Each row has a name. Each question is about the rows just above it.

rof: [116 119 143 186 117 113 114 138  96 136 117 158  81 182  89 146 191 127
 147  83  93 125 131 119  83  82 143 122 156 164 127 137  77]
Zafa: [116 119 143 186 117 113 114 138  96 136 117 158  81 182  89 146 191 127
  87  86 132  90 115 138 110 142 144 111  90 126  89 117 128]
Feli: [116 119 143 186 117 113 114 138  96 136 117 158  81 182  89 146 191 145
 151 156 135 157 111 193 128 153 135 173 112 104 110 139 184]
How many entries does [116 119 143] have?  3
Number of entries in [116 119 143 186 117 113 114 138  96 136 117 158  81 182  89 146 191 127
 147  83  93 125 131 119  83  82 143 122 156 164 127 137  77]:  33
Number of entries in [116 119 143 186 117 113 114 138  96 136 117 158  81 182  89 146 191 145
 151 156 135 157 111 193 128]:  25
Number of entries in [116 119 143 186 117 113 114 138  96 136 117 158  81 182  89 146 191]:  17
Number of entries in [116 119 143 186 117 113 114 138  96 136 117 158  81 182  89 146 191 127]:  18
Number of entries in [116 119 143 186 117 113]:  6

Zuv: [ 46 158 184 115  87 101 141 198 127  69  96 209 169  85 134 172  98 119
  48 179 201  77 113]
dok: [188 209 190  86 165 118 110 140  93  60  70 103  86 167 123  84  82 166
 124 209 118 121 162]
teke: [161  93 107  72  71 134  57 168 148 201 184  85 198  48 179 158 166 186
 104 180  54 205  72]
Feli: [188 131 129  57 146  74 193  59  94 171  86 166  52 114  66 118 175 108
 133 164 120 167 148]
Fabo: [ 46 158 184 115  87 101 141 198 127  69  96 209 169  85 134 172  98 119
 164 201  81 101 190]
Count the entries of [ 46 158 184 115  87 101 141]:  7
Number of entries in [188 131 129  57 146  74 193  59  94]:  9

rof: [118 126 114 117]
Taku: [ 95  99  99 120]
Feli: [125 126 126 128]
nufo: [123 126 126 127]
mevin: [119 118 115 124]
godir: [102 119 119 119]
fenu: [110 111  93 112]
Zafa: [ 96 101 101 121]
Fabo: [ 68 107 106 107]
Number of entries in [119 118 115 124]:  4
Count the entries of [ 95  99  99 120]:  4
Number of entries in [118 126 114 117]:  4
Count the entries of [119]:  1
Count the entries of [118 126 114]:  3
Number of entries in [68]:  1
Count the entries of [ 96 101]:  2

Zafa: [126 126 103 137 152 134 129 128 101 104 149 125 139 121 110 158 134 152
 106 108 145  98 102 157 187 119 154 120 149 121 132 130  86 121 125 140
  89 129 131 143 146 178 162]
Taku: [146 129 134 126 114 118 140 140 145 110 143 135 130 122 133 138 131 132
 155 150 142 147 126 130 130 133 115 135 132 152  99 139 123 127 155 115
 125 129 116 132 138 148 143]
godir: [126 126 103 137 152 134 129 128 101 104 149 125 139 121 110 158 134 152
 106 108 145  98 102 157 187 119 154 120 149 121 132 130  86 135 137 148
 156 128 112 101 118 130 124]
How many entries does [126 126 103 137 152 134 129 128 101 104 149] have?  11
Number of entries in [146 129 134 126 114 118 140 140 145 110 143 135 130 122 133 138 131 132
 155 150 142 147 126 130 130 133 115 135 132 152  99 139 123 127 155 115
 125 129 116 132 138 148 143]:  43
Number of entries in [146 129 134 126 114 118 140]:  7
Number of entries in [126 126 103 137 152 134 129 128 101 104 149 125 139 121 110 158 134 152
 106 108 145  98 102 157 187 119 154 120 149 121 132 130  86]:  33
Count the entries of [146 129 134 126]:  4

Fabo: [123 107  60 107  57 194  88]
rof: [143 141 153  98 144 137 174]
nufo: [123 107  60 107  57  93  74]
Count the entries of [143 141 153  98 144 137 174]:  7
How many entries does [143] have?  1
Count the entries of [123 107  60 107]:  4

godir: [ 82 115  97 126  95 109 102  98]
mevin: [141  79 146  63  90  63 105  84]
dok: [141  79 146  63  90  63 105 112]
Fabo: [111  97 121 100 124 106 102 119]
Number of entries in [111  97 121 100 124 106]:  6
Number of entries in [111  97 121 100]:  4
Count the entries of [141  79 146  63  90]:  5
Number of entries in [141  79]:  2

Zuv: [140  74 137 125 181 188  64 165]
mevin: [ 95 163  85 135 169  74  77  77]
teke: [ 88  61  71 110  83 124 167 124]
Count the entries of [140  74 137 125]:  4
Count the entries of [140  74 137 125 181]:  5

godir: [118 122 116 113 115 125 127 116 127 112 122 124 114 125 127]
Zuv: [ 85  97 122 109 141  99 119  86 105 123 112 113 110  99 111]
Taku: [119 114 130 107 139  99 109 113 120 137 112 131 112  94 121]
dok: [116 108 120 120 121 115 115 118 117 122 107 115 121 111 118]
Feli: [133  97 114 152  95 139 107 146 113 111  88  88 154 130 112]
teke: [119 120 125 122 125 124 124 119 124 122 121 122 124 124 125]
fenu: [126 158 141  68 111 118  73 100 165  67 111 124 128 155 154]
Zafa: [115 145 146  60 114 119  76  86 166  62 101 125 126 149 161]
nufo: [117 143  85  77  93 147 157 107 163  90 135 148  75 145 156]
Fabo: [124 155 145  62 113 121  75  92 169  62 110 129 127 154 162]
mevin: [ 67  49  57 148  94  68 136 136  52 163  76  72  77  55  48]
rof: [119  85 177 111 135 120 134  95 107 123 103 155 121  83 149]
Count the entries of [133  97 114 152  95 139 107 146 113 111  88  88]:  12
Number of entries in [118 122 116 113 115 125 127 116 127 112 122 124 114 125 127]:  15
Number of entries in [118 122 116 113 115 125 127 116]:  8

dok: [100 126  88 159 144 180 157  97  84 101  56 156  83  91 153 107 167 134
 142  89  92 142]
Zuv: [132 125 168 188 142 122 139 128 201  81  63  94  78 204 126 157  50 150
 179 190 122 154]
rof: [109 152 117 112 185 132 109 177 129 130 106 173 160 138 111 105 104  89
 189 110 161 156]
Feli: [ 99  98 161 209  99 132 101  89  86 117  99 146 141 134 157 173 127 134
 179 139  97 100]
Zafa: [109 130 157 111 104 123 127 127 125 144  57 130 169  94  88 123 147 192
  59 123  91 128]
Fabo: [143 129 177 176  96 164 134 125 121 172 108 125 143 195 196 149  83 150
 123 137 146 144]
nufo: [118 115 148 179 157 202 129 173 162 123 109 126 116 134 190 108  93 139
 145 205 137 171]
Taku: [115 155 184 155 116 109 139 122  94  80 170 158 114 139 135 194 127 160
  60 141 107  97]
fenu: [160 106 140 154 156 119  90  90 157  88  86  90 152 194 121 140 132 165
 120  88 136 177]
teke: [149 106  94 146 138 113 160 144 106 127 133 158 160 159 180 187  47 102
 129 124 185 106]
Number of entries in [115 155 184 155 116 109 139 122  94  80 170 158 114 139]:  14
How many entries does [160 106 140 154 156 119  90  90 157  88  86] have?  11
Number of entries in [109 130 157 111 104 123 127 127 125 144  57 130 169  94  88 123 147 192
  59 123]:  20
Count the entries of [118 115 148 179 157 202 129]:  7
Number of entries in [ 99  98 161 209  99 132 101  89  86 117  99 146]:  12
How many entries does [109 152 117 112 185 132 109 177 129 130 106 173 160 138 111] have?  15

Zuv: [104 132 107  89 105 134 116 137 123 152 121  96 135 138 156 114 158 162
 106 130 119  91  88 137 147 138 102 125 143 118 149 105 137 130 144 145
 133 139 121 139 111 137 151 116 146 135 119 138 125 128 114]
mevin: [127 112 115  89  98 118 126 143 131 154 126 103 136 116 163 102 152 153
  85 130 125 118  70 137 166 117 109 133 140 118 135  96 140 126 141 123
 118 107 114 121 131 170 132 126 149 133  98 102 116 129 129]
fenu: [126 144 108  62  76 142  97 182  86 176 158 100 146 109 164  92 183 201
  85 116 116 125 110 135 178 157 118 130 142 134 135 116 113 115 171  98
 172  77  86 104 145 165 122 126 138 113 126  88 115 113 113]
godir: [135 112 128  81  81 134  99 140 132 141 125 101 113 107 147 118 121 169
  87 125 124 117  80 105 160 131 103 120 141 129 149  95 135 126 142 120
 149 140 110 115 118 151 137 116 144 123 113 136 111 108 126]
Zafa: [118 120 118  88 112 131 127 158  94 141 140 112 146 113 141 103 155 174
  92 117 133 122  89 139 162 135 102 120 135 131 142 116 122 118 160 114
 128 127 121 126 137 127 148 119 129 119 110 106 118 127 129]
Fabo: [112  87 112  49 105 123  99 136  87 164 117  97  84  97 147 111  89 154
  45 169 138  69  54 106 148  80  98 112 115  77 147 125 148 116 130 168
 170 175 100 146 115 167 165 132 203 146  90 178 110 102 122]
Number of entries in [126 144 108  62  76 142  97 182  86 176 158 100 146 109 164  92 183 201
  85]:  19
How many entries does [104 132 107  89 105 134 116 137 123 152 121  96 135 138 156 114 158 162
 106 130 119  91  88 137 147 138 102 125 143 118 149 105 137 130 144 145
 133 139 121 139 111 137 151 116 146 135 119 138 125 128 114] have?  51
Number of entries in [112  87 112  49 105 123  99 136  87 164 117  97  84  97 147 111  89 154
  45 169 138  69  54]:  23
Number of entries in [118 120 118  88 112 131 127 158  94 141 140]:  11
Count the entries of [112  87 112  49 105 123  99 136  87 164 117  97  84  97 147 111  89 154
  45 169 138  69  54 106 148  80  98 112 115  77 147 125]:  32
Count the entries of [118 120 118  88 112 131 127 158  94 141 140 112 146 113 141 103 155]:  17
Number of entries in [104 132 107  89 105 134 116 137 123 152 121  96 135 138 156 114]:  16

